Each row of numbers stands for one element and depends on some of the facts below. Use the named rows to name the rest.

How the elements are related:
vunir τ: faven
plogen τ: brodu, keto
gaklar τ: brebu
stabun τ: repes
lafem τ: fenor
fenor τ: fozal, tubrovak
pomim τ: zufa
tupovi τ: gafles, datrun
grasto τ: brobe
datrun τ: guklo, seskis
keto τ: brodu, baste
biklurar τ: poplikam, potra
flidi τ: fozal, bavok
naflo τ: potra
boda τ: gefla
fozal τ: gafli, subo
mitrur τ: poplikam, skuvi
sigra τ: baste, guklo
listan τ: tener, brebu, ziter
deske τ: gefla
tener τ: skuvi, triflatre
skuvi τ: bavok
zepuna τ: zoklos, pomim, nebru, zizu, zufa, potra
brudu τ: nupo, boda, flunuk
derak τ: guklo, datrun
toklen τ: tupovi, greflu, dudrunu
trapun τ: klado, numu
lugum τ: drobrem
zoplir τ: derak
potra τ: fosto
flunuk τ: baste
rofos τ: deske, brudu
numu τ: klado, skeba
reri τ: plotron, numu, plogen
kobri τ: tener, groros, tilo, skeba
drobrem τ: keto
zizu τ: triflatre
buzus τ: gafli
gafli τ: ganim
penor τ: kluskor, brari
tuboda τ: baste
ditren τ: ganim
subo τ: derak, brodu, nupo, ditren
fazedren τ: tilo, vedrutrin
dritika τ: klado, naflo, tilo, datrun
rokli τ: nupo, ditren
druklon τ: brari
flefe τ: mogros, soke, penor
zufa τ: brodu
nabran τ: gupa
tilo τ: keto
flitror τ: zufa, zoplir
skaguk τ: datrun
klesa τ: flidi, groko, gaklar
groros τ: zoklos
nupo τ: ganim, faven
dilok τ: derak
klolur τ: sigra
ziter τ: gafles, skeba, triflatre
soke τ: zeflavol, zeva
ganim τ: lefel, seskis
gemu τ: repes, bavok
zeva τ: kabos, bodrim
greflu τ: fozal, dubru
difu τ: pligur, momitir
poplis τ: kaskaban
lesker τ: zeva
trudrus τ: tubrovak, kobri
bodrim τ: brodu, faven, subo
klado τ: baste
pludrudi τ: pligur, brodu
brebu τ: ganim, triflatre
kaskaban τ: flunuk
groko τ: ditren, vunir, zufa, bodrim
bristem τ: deske, pomim, tubrovak, skuvi
kabos τ: boda
degror τ: zeflavol
dudrunu τ: brodu
kluskor τ: klesa
trerar τ: dubru, zizu
gafles τ: baste
gefla τ: dubru, repes, greflu
momitir τ: druklon, bristem
triflatre τ: gafli, guklo
skeba τ: repes
dokledok η: bibri, flunuk, plavipar
vunir η: groko, groros, klolur, rofos, seskis
plogen η: logregrel, druklon
stabun η: grostiski, klado, difu, reri, ziter, druba
grevel η: gemu, plabriplon, bribul, bavok
drurur η: zoskel
steben η: zeflavol, sipli, tobral, klolur, druzer
fenor η: lefel, tiplekle, rozil
gezik η: tobral, dustu, ditren, vobron, mife, gritra
pomim η: grumi, bribul, bristem, penor
fubri η: fazedren, klolur, flefe
tupovi η: zevu, soke, toklen, mifos
grasto η: gafli, groder, drunun
pedus η: zeflavol, dustu, tebru, zugrek, mife
vedrutrin η: sigra, ludezik, griflo, gritra
flidi η: brasta
klotoki η: klolur, zugrek, gaklar, steskek, zoplir
gragri η: zonar, klusi, ludros, flitror, lugum, sobrol, brasta
listan η: fazedren
deske η: latrak, bodrir, zugrek, datrun
lefin η: biklurar, losa, klolur, poplis
karok η: plotron, gupa, zupo, ditren, groder
trotra η: sipli, tuboda, skaguk, degror
grasok η: plavipar, rozil
bagu η: gemu
stofle η: rokli, ludezik, toklen
pides η: nizestuk, klesa, druba
kotregra η: grumi, sigra, klusi, tuboda, nabran
trodros η: nebru
zepuna η: trerar
brudu η: druklon, terik
trugok η: plotron, zonar, plabriplon
trapun η: zeflavol, grostiski, pludrudi
brafas η: sigra, fuplel, latrak, momitir
madim η: reri, mogros
brobe η: gemu, tegris, nazas, mifos, drobrem, seskis
zagum η: lefel, brapo
brari η: zoklos, griflo
poplikam η: biklurar, gafli, ludezik
piba η: plotron, nebru, plugu
gupon η: plabriplon
geva η: stedim, tilo, boda, bavok
mestal η: brodu, zoskel, poplis, dilok
buzus η: dudrunu
klodrin η: nazas, gaklar
viflo η: lafem, brasta, flunuk, rozil
subo η: tuboda, degror
fosto η: skeba
dritika η: momitir
zufa η: groko, klesa, penor
sesole η: zeflavol, pludrudi
repes η: derak, biriki, flisol
gadinu η: stedim, fonu, zonar, bibri
zekoplik η: groko, skaguk, tugos, staso, potra
plenur η: zeflavol, govon, groder
nupo η: fefas, ditren
greflu η: zeflavol, groko, kobri
suklir η: tebru, dilok, druzer
beplum η: govon, pedre, tilo, guklo, brasta
trudrus η: faven, ditren, gritra
bodrim η: zonar, ziter, ditren, plabriplon, plavipar
zato η: groko, brapo, dustu
brebu η: toklen
stiskapla η: zoklos, fuplel, ludezik, flitror, kobri, momitir, plavipar
kaskaban η: trerar, toklen, brasta, dudrunu
bebrel η: skaguk, badur, bribul, plavipar, bavok
datral η: fuplel, penor
kledrum η: bristem, kabos
gidem η: losa, nabran, tiplekle
drobir η: rebim, flefe
lonus η: biklurar, groko, sipli, mife
gafles η: rokli, badur, sobrol, penor
kleston η: sigra, toklen
brifadan η: zeflavol, zugar, zupo, gemu, lugum
pligas η: fozal, naflo
vatan η: tubrovak
votal η: lefel, tebru
triflatre η: skuvi, tiplekle
klutren η: tiplekle, gritra
gilu η: zevu, fefas, nidre, steskek
skuralis η: pligur, gafli, klesa, baste, druba
latel η: potale, klipa, ziter, nazas, kobri
Δ 443 <- nazas, tobral, grasto, bodrir, boda, zoskel, fozal, steskek, sigra, fefas, gragri, deske, tener, brodu, trotra, stofle, skuvi, zepuna, derak, zoplir, dubru, tiplekle, drobrem, zizu, gafli, sesole, repes, zekoplik, plenur, soke, ganim, gemu, zeva, rozil, govon, difu, poplis, ziflin, pedre, zato, stiskapla, bebrel, kledrum, nizestuk, kabos, gefla, mifos, skeba, skuralis
Δ 97 <- dokledok, fonu, vunir, stabun, lafem, mitrur, mife, brafas, madim, brobe, zagum, reri, vobron, brapo, fazedren, druklon, ziter, ludros, dustu, gidem, seskis, momitir, brifadan, klutren, nebru
Δ 934 <- guklo, lugum, zufa, klesa, zupo
Δ 107 <- plogen, fenor, pedus, flidi, nidre, bagu, trugok, brari, gupon, plotron, dranik, fosto, latrak, bibri, trudrus, flisol, datral, groko, lonus
Δ 559 <- gaklar, vezer, zevu, gupa, drurur, steben, grumi, losa, gezik, pomim, tugos, klusi, fubri, vedrutrin, biklurar, naflo, klotoki, lefel, ludezik, griflo, terik, listan, lefin, tebru, grasok, pides, groder, trodros, tridrogim, plugu, brudu, toklen, fudi, plavipar, trapun, pligur, bavok, brasta, poplikam, plabriplon, tegris, flunuk, piba, rofos, zeflavol, grostiski, zoklos, kobri, stedim, fuplel, bribul, geva, mestal, biriki, tuboda, klodrin, zugar, ditren, subo, dritika, rokli, gadinu, flitror, skaguk, groros, dilok, potale, klolur, mogros, greflu, suklir, tubrovak, druzer, beplum, zonar, lesker, bodrim, pludrudi, drunun, brebu, kaskaban, trabres, drobir, bristem, degror, dudrunu, trerar, gafles, staso, baste, vatan, votal, triflatre, gilu, logregrel, latel
Δ 310 <- grevel, keto, sobrol, ploku, potra, buzus, penor, nabran, tilo, nupo, zugrek, kluskor, kleston, pligas
Δ 453 <- mapur, tupovi, datrun, faven, karok, kotregra, numu, viflo, flefe, sipli, klipa, druba, rebim, badur, gritra, klado

Some rows with their names:
[-21  -8 -15 -24 -12 -22  19  -3  -3  14   9   1 -10 -13   3 -32  35 -20
 -13 -12 -13  16 -37   0  10 -18]: govon
[ -1  -5  15 -10 -26  -1  30  -2 -19  25  24   6  -2  19  -7  -7  19 -21
  -7 -29  31 -27 -38  -9 -10  10]: mestal
[-26  -2   5 -19 -20 -13  25 -14  -5   8  22 -29   0  25  -3 -29  27  -6
 -24 -13   7  -4 -22   9  31  -6]: zugrek
[-26  11 -20 -21 -23   1  26  12  -3  22  29  20   3   3  -2 -19   8   0
 -25 -30  14   5 -42  -6   9 -12]: stedim
[-39   1   0 -11 -12 -13  26 -15 -12  15  25  -4  -6   0   3 -15  27 -18
 -15 -24  14  -1 -44  16  12  -1]: vobron
[  4  -8  -4 -15 -10 -18  21  -4 -15  12   7  -7 -18   2  11 -29  39 -32
 -11 -10   2   6 -32   9  16 -14]: brodu
[-31  16 -27 -16 -20   4  28  15   0  24  28  18   4   4   2 -18  16   4
 -23 -29  17   8 -40  -6  18 -13]: brasta
[-18   2   6 -18 -26   8  25   1 -12  29  29  18  -2   3 -11 -10   9  -4
  -8 -19  12 -17 -49 -18 -20 -15]: gadinu
[-17   2  -1 -14  -6 -23  22  -2 -10  16  12  16 -15 -13  -1 -20  35 -20
  -9 -14 -16  24 -43   6  25 -22]: badur
[  1 -28 -14 -28 -31 -16  20  10  12  25  13 -14 -10 -10 -21 -42  17 -14
 -26 -13   5  16 -17 -12  20 -21]: zupo
[-14   7 -10  -8  -7 -24  25   3 -15  15  10   8  -9  -3   0 -22  45 -20
  -7 -12 -11  28 -28   2  34 -20]: sigra
[-17  -5   9 -24 -22   4  26   1  -9  24  29  16  -2   4  -9  -9   7 -12
 -13 -27  17 -21 -46 -11 -20  -8]: piba
[-22  11  -9 -13 -20  -5  29  11  -4  19  31  21  -1   5  -9 -12  10   0
 -27 -33  16   9 -38  -4  22 -12]: bribul
[ -4  -4  -8 -13  -7 -19  24  -1  -1  16  13   1 -12  -3   4 -31  47 -21
  -9  -8  -9   8 -37   4  14 -12]: skuvi
[  0 -11  20  -7 -11 -32  24 -25 -21   7   6 -16 -24  -3 -10 -16  39 -29
  10  -5 -15  -1 -26  -3  -5  -3]: lonus
[-21   6 -16 -14 -25  -1  30   9  -5  23  28   6   6   9   2 -18  18  -9
 -23 -33  27  -7 -39  -2  12   0]: zevu
[ -8  -5  21 -14 -25  -1  26  -2 -13  20  32  15  -8   4 -19  -3   5 -14
 -11 -30  16 -19 -42  -9 -16  -3]: latel
[-38   5   2 -12  -9 -14  26 -10 -13  12  24   0  -6   4   7 -14  30 -18
 -19 -26  10   0 -42  16  18  -2]: brapo
[-19  -7  -9 -23 -12 -23  22   0  -6  18   7  11 -11 -10   1 -30  34 -15
 -12  -9 -21  17 -41  -2   8 -20]: boda
[ -3  -9   0 -23  -6 -19  22   6 -11  15   8  11  -8   1  10 -30  42 -29
 -16 -14 -18   2 -34   0  12 -12]: derak
[-15  17  -4  -7 -19  -4  31   8 -13  23  30  15   1  10  -5  -9  18  -3
 -21 -33  21   3 -37  -3  20  -6]: griflo

Which element is each row?
No name comes twice in this set of rows, the named rows included.
[ 31 -23  29 -15 -25 -13  22   6   1  26  16   4 -24   3 -37 -20  27 -20
 -15 -13  -2  -3 -22 -15  12 -19] => zufa
[  1  -1  20 -11 -10 -14  23  -9 -19  22   5   9 -18  -3 -11 -14  41 -22
   6  -3 -15   7 -41  -9   2 -19] => stofle
[-14   1  11 -17 -10  -1  21 -13   1   2  33 -11  -2  28 -11 -26  29  -5
 -21  -9  -5  -9 -30   6  31 -12] => potra
[-28  -1  -6 -13 -22 -13  27   9   5  16  37  16   2   2 -10 -16  16  -6
 -36 -47  15 -17 -34  -2  10  11] => pludrudi
[-18  -5 -20 -31  -8 -14  14 -10 -17  -4   7  -7 -13 -19  12 -36  23 -26
 -10 -10 -13  21 -23   0  15 -36] => plotron
[  2 -10  18 -25  -5 -15  17  -4 -26   9   6   5  -9   1   8 -23  46 -35
   0  -6 -29 -10 -29 -16  -2 -13] => plogen
[-34  -6  21 -19 -14  -4  22 -25 -13  17  25   4 -10  -4 -10  -5  19 -19
   0 -19   3 -17 -52   4 -17 -10] => brifadan
[ -9  -4  -5 -16  -5 -29  24   3  -6   4  15   9 -19  -5  -4 -26  35 -24
 -22 -20 -17  17 -33  10  24 -10] => gafli
[-19  -5  28 -26  -9  -5  23 -11 -20  12  27  19 -10   9  -3  -1  18 -28
 -14 -22  -8 -15 -49   8  -3  -6] => madim
[-15   8   6 -11 -23   3  27   0  -8  27  27  16  -3   3 -12  -5  16  -5
  -7 -23  21 -11 -42 -14  -8 -11] => grasok
[-16   1 -14 -18 -10 -21  23  -1  -8  18   8   3 -10 -11   5 -30  41 -16
 -10 -11 -10  22 -34   1  23 -21] => rozil
[  0  -6   8  -9  -8 -20  22 -15 -12  14  11  -9 -17   0  -4 -26  49 -23
  10   4 -22  -4 -34 -10  -9 -15] => fenor
[ 13   7  16   1 -17   7  26  -6  -9  17  42  16 -20  15 -14  -4  14 -12
  -8 -22  25 -18 -47   1  -4  -5] => poplikam

The same elements again, as new rows of numbers:
Some elements and their rows:
[ -4  17 -11  -8 -22 -17 -18 -14   0  21  -6   5  -7   5 -10   3   8  -1
 -18 -17  35   4  -6 -14  19 -27  -3 -12  26   0  -6]: gaklar
[ 13  15   0   3 -23 -15  13  10  -9  27 -10 -14 -38  12 -14   2   7   0
 -18 -23 -11  25  -8   7  -7  -5  26  -8   3 -10   1]: sobrol
[ 20  -8   2   7 -10  10   0  14  21   9 -16 -16   1  -1  -5  -1   3  18
  15   3 -23   8  26   5  -5  -2  41   1   5  -8  16]: brafas
[  0 -19  -3  -5 -15  17 -10  -1  16 -17  -5   3  -9   2   9   1  10   2
  12  -4  -3 -30  27  18 -13  10   7   0   0   2  13]: ziflin
[  3  16  -2  11  -1  -7  -7   7  -5   9  -5   4  20   1   3  10   5  29
  13   6  17  12   3 -21  37  17 -12 -10   8  15   4]: trudrus
[ 15  -8   3   8 -12  10   1  15  21   3 -19  -2   6   1  -2   2   6   7
   1  -4 -15  14  36   5  -3  -5  23  -2  -3 -12  10]: klutren
[ -1  22   4  -3 -18 -27 -10 -11 -12  43  -1 -11 -31   9  17   0  11  10
 -23 -12  20   4   5  -2  10  -9   3 -22  34   2   6]: toklen
[ -5  22  -9  -2 -13 -21 -16  -4  -6  28  -7 -10 -27  11   5  12  17  -1
 -21   0  28   4   4  -7  19  -6  13 -23  25  -2  -1]: dudrunu
[  4  14  -4  10  -1  -9 -14  13   0  10 -12   4  23   2   4  17   9  26
  13  -5  17   1  10 -27  28   8   9 -15  15  -2  17]: fenor
[  8  11 -11  -4 -15  -1 -20 -21 -20  28 -17 -12 -25  11  -8   2  15  10
  -3 -15  20  16 -15 -16   5   1  20 -18  23   2 -16]: zoklos
[ 24  18 -13   3 -13 -18 -20   2   3  40  -3 -12  14   3  -4   8   5  13
   0  -2  22   6  22 -19  34 -14  21 -10  29  -8   4]: subo
[-16  12  -1   4 -15 -20   7  17  15   2  -9   7 -23   7 -25   5   1  26
   6   9   0   9 -13  -7   9   4  22 -21  -5 -13  11]: mapur
[ -2 -10  -6   0 -19  12  -4   2   2 -17  -2   7 -18   8  21  10  19  -9
   6 -10  -5 -27  23  13 -30  11   1   2  -6   1   8]: pedre
[  3   7 -20 -12 -15  -9 -21 -24  -4  28  -4  -8 -25   5 -22   3   1  -2
   6   6  18   3 -13 -13  15  -8  22 -10  21  -3 -24]: pligur
[ -2  15   0  19  -3 -16  13  34  11   6 -12   2   0  10 -17  18   8  26
  11  26 -11  10  -6 -17  11  12  33 -18  -5 -12  18]: viflo
[  9  10   6 -22 -27  -5  -8  -5  15   9  15  -7 -43  -7   5 -12  -3   4
  -2  26  -6   8  12  22  10  -1  -9 -14   0  12   2]: reri
[  1   7   2 -13 -19   3 -11  -4  18  -2  -6   5 -32 -11  11 -14   4   5
 -14   6   7  17  18  18  10  -5  -7 -18   1   3   3]: fazedren
[ 12   4   2   5 -22   2  11  11   5   7  -6   1 -28   7   5   2  11  -2
   0  -5 -21   4  14   7 -26  -2  20  -1  -1  -7  10]: ludros
[  0  19  -6   2 -20 -21 -20 -19  -8  44  -6 -11 -30   9   7 -10   8  13
 -22 -11  18  15  16  -2  19   9  -6 -20  21  -8  -3]: tuboda
[ 14  16 -13 -22 -42  27 -21 -21  -1 -15   1  -2 -23  -8   8   5  10   8
  16 -17  13 -33  13  14 -31  -5  -2  -4   8  -2  10]: gafli
[ -5  -2  -2   9 -22 -20  -1 -21 -13  41  -8 -15 -28  19  -9  -8   7  12
 -10 -22   4   6  -3  -6  -2   1  19  -6  27  -8  -4]: fuplel

Which element is each row?
No name comes twice in this set of rows, the named rows included.
[ 19  19   2  -9 -11 -10  -4  31   5  19  -5 -14  -3   1 -10  17   8   5
 -16 -10  17  12 -14   2  20 -25  34 -12  13   1  15] => buzus
[ -4  34 -16 -12 -25  -9 -12  -6   6   4   2   2 -44  -4 -27   7   4  24
  11  42   6  17 -14   0  23  18  12 -29  -5  -8  -7] => klado
[ 25  15 -19   4 -15  -9 -22  -4  -2  30  -2 -10  22   6 -16   2   1   7
   8  -2  18  18   7 -22  31 -15   3  -4  14   5  -6] => greflu
[ 10   8 -12   2 -10  -9 -15   1   6  33   9 -11  17  10 -10  -2  -7   4
   2  31  14  26  19  -3  55  -1 -13  -9   8  12 -10] => trapun
[ 22   9  -7   7 -10  -6  11  29   3  21  -5 -18   4  10 -31  13   2  -4
   1  -2 -14  31  -2  -2  12  -4  33   4 -10   0   0] => grevel
[ 14 -11 -12   5 -13  15  -3  18  23  -3 -11  -5  10   4 -20   9   4  -1
  17  23 -12  10  14   4   1  -6  28   3 -11  -4   4] => brobe
[-12  17 -10   0 -31 -20 -18 -25   5  30  -5   2 -18   7   1 -14   2   4
 -33 -19  30  19  15  -1  32  -6 -22 -15  15 -17  -7] => klolur
[ 11  26  -3   4 -17 -21  -9  -8 -17  43   4 -17 -21  12   7   1  10  11
 -13 -16  14   8   4 -15  11   2  -1 -14  26   5   0] => flitror
[ -2   5 -12   3  -6 -30 -16   0   4  36   0  -5  -9   6  -3   2  -4 -12
  -4   1  16  -5   8 -14  24 -14  12  -9  26  -2  -1] => lesker
[ 13  16 -13  -9 -11 -12 -20  13   8  19 -11 -15 -29  -6 -11  10   6  -5
 -20  13  10  29   3  10  31  -1  21 -25   1  -8  -5] => keto
[ 11  34   3   3 -24 -12   0   5   6  17   1   1 -45   2   8   0   6   0
  -7  17 -13  26  13  -3  -1   9   1 -17  -6  -2  -1] => lugum
[  0  -7  -6  -8 -28   8 -21 -16  17 -13 -10   6 -22 -10  30  -3   5   1
  -4 -15   0 -25  47  19  -3   8 -11  -8   1  -9  15] => poplis

